Here is a tiny trained network, its code and every weight. The questions are about switching its units off for an input and a class, where a switched-off unit gives its printed mean instead of its output.

import numpy as np


def w(rows, s, z=0):
    codes = np.array(rows[::2]) - 128.0
    scale = np.full(codes.shape[1], s)
    scale[-1] = z or s
    return codes * scale


def norm(h):
    return h / np.sqrt((h * h).mean(-1, keepdims=True) + 1e-5)


def f(y):
    return np.maximum(y, 0)


def log_softmax(a):
    a = a - a.max(-1, keepdims=True)
    return a - np.log(np.exp(a).sum(-1, keepdims=True))


def net(x, mask):
    res = np.array(x, float).reshape(1, 3) / 4 @ E
    u = 0
    for l in range(3):
        y = f(norm(res) @ A[l][:, :-1].T + A[l][:, -1])
        res = res + np.where(mask[u : u + 8], y, B[l][:, -1]) @ B[l][:, :-1]
        u += 8
    return log_softmax(norm(res)[-1] @ U[:, :-1].T + U[:, -1])


A, B = {}, {}
E = w([
[161,155,213,190,191],'x0',
[2,155,215,122,11],'x1',
[27,116,34,215,87],'x2',
],0.0089)
A[0] = w([
[89,210,161,134,179,5],'L0N0',
[20,254,115,131,167,19],'L0N1',
[181,116,176,176,129,106],'L0N2',
[220,10,121,143,165,150],'L0N3',
[198,108,168,12,186,163],'L0N4',
[49,49,151,152,91,158],'L0N5',
[33,171,198,100,200,120],'L0N6',
[190,169,49,113,97,57],'L0N7',
],0.0075,0.002)
B[0] = w([
[147,75,117,133,101,148],'L0N0',
[254,99,39,175,44,168],'L0N1',
[41,192,175,139,132,170],'L0N2',
[103,168,107,196,55,231],'L0N3',
[126,144,136,124,45,254],'L0N4',
[191,82,188,204,127,196],'L0N5',
[105,36,149,151,100,182],'L0N6',
[196,174,182,162,201,175],'L0N7',
],0.0077,0.006)
A[1] = w([
[56,68,137,96,195,22],'L1N0',
[97,122,86,196,132,139],'L1N1',
[124,120,120,172,255,75],'L1N2',
[102,130,164,199,128,40],'L1N3',
[193,164,112,120,141,29],'L1N4',
[201,238,157,163,107,8],'L1N5',
[139,109,75,206,203,222],'L1N6',
[194,78,146,138,130,198],'L1N7',
],0.0092,0.0013)
B[1] = w([
[225,150,80,156,110,128],'L1N0',
[91,35,125,175,115,224],'L1N1',
[69,107,143,114,50,184],'L1N2',
[182,147,2,38,74,207],'L1N3',
[206,196,113,142,122,196],'L1N4',
[201,180,33,180,171,253],'L1N5',
[15,62,178,56,218,254],'L1N6',
[58,185,145,59,98,202],'L1N7',
],0.0064,0.0052)
A[2] = w([
[86,88,94,116,202,103],'L2N0',
[114,143,172,117,120,97],'L2N1',
[247,163,87,42,140,72],'L2N2',
[135,89,114,82,110,246],'L2N3',
[176,76,82,116,168,189],'L2N4',
[127,81,126,170,139,252],'L2N5',
[141,142,185,57,77,179],'L2N6',
[91,133,119,165,76,131],'L2N7',
],0.015,0.0023)
B[2] = w([
[52,142,142,2,193,187],'L2N0',
[114,66,154,32,138,153],'L2N1',
[142,182,90,213,143,254],'L2N2',
[123,134,178,127,179,177],'L2N3',
[74,164,208,160,130,189],'L2N4',
[77,155,89,101,76,196],'L2N5',
[136,72,180,99,186,215],'L2N6',
[196,151,120,165,158,201],'L2N7',
],0.0098,0.0096)
U = w([
[213,232,108,207,213,188],'0',
[168,49,242,60,169,194],'1',
[181,88,74,97,177,5],'2',
[156,145,95,67,128,25],'3',
[174,116,85,81,153,2],'4',
[173,136,82,53,132,16],'5',
[3,122,103,72,205,190],'6',
[114,68,100,214,54,194],'7',
],0.017,0.009)

Each question gives the input, the list of numbers given to net, and the class t.
The units are the neurons (one row each of A and B). Each row of codes is followed by its name. A weight is (code - 128) times the scale printed after its matrix; where a second scale follows, it is the last column's (A, B and U).
mask holds one flag per neuron, layer by layer. A switched-off neuron (its flag False) gives its mean, the last column of its row in B, instead of its output. The means were averaged over made-up inputs and are rounded, as every weight is.
A unit's drop is (log p(t) with every unit on - log p(t) with that unit switched off) / (log p(t) with every unit on - log p(t) with every unit switched off).
The circuit of an input: a set's keep is (log p(t) with only the set's units on - log p(t) with every unit switched off) / (log p(t) with every unit on - log p(t) with every unit switched off). Starting from the 12 units with the biggest drops (on a tie, the unit counted first), units are removed one at a time, each time the one whose removal leaves the highest keep (on an exact tie, the one counted first), for as long as the keep stays at least 0.8.
circuit, biggest first: the units of the circuit, biggest drop first
unit that matters most: the unit with the biggest drop
k most important neurons: the k neurons with the biggest drops, biggest first
drop when u is switched off: that unit's drop, to one decimal
input [-8,0,-7], class 0: circuit, biggest first => L2N2
input [3,2,0], class 1: 4 most important neurons => L0N6, L0N3, L1N5, L2N2
input [6,4,1], class 7: circuit, biggest first => L0N1, L0N6
input [1,1,0], class 1: 3 most important neurons => L0N3, L1N5, L2N2
input [7,1,0], class 1: 2 most important neurons => L0N3, L0N6
input [-5,-5,1], class 6: circuit, biggest first => L1N6, L2N0
input [1,0,6], class 6: 2 most important neurons => L0N4, L1N6
input [2,0,-7], class 0: 2 most important neurons => L1N5, L2N2
input [-5,2,0], class 1: 2 most important neurons => L1N5, L0N3
input [-6,3,0], class 1: 2 most important neurons => L0N3, L2N2
input [2,2,-1], class 1: drop when L0N6 is switched off => 1.1
input [6,-7,2], class 6: drop when L1N6 is switched off => 0.9
input [1,8,-1], class 1: drop when L0N3 is switched off => 0.1
input [4,-1,1], class 6: unit that matters most => L0N4
input [8,-1,8], class 6: 2 most important neurons => L1N6, L2N0
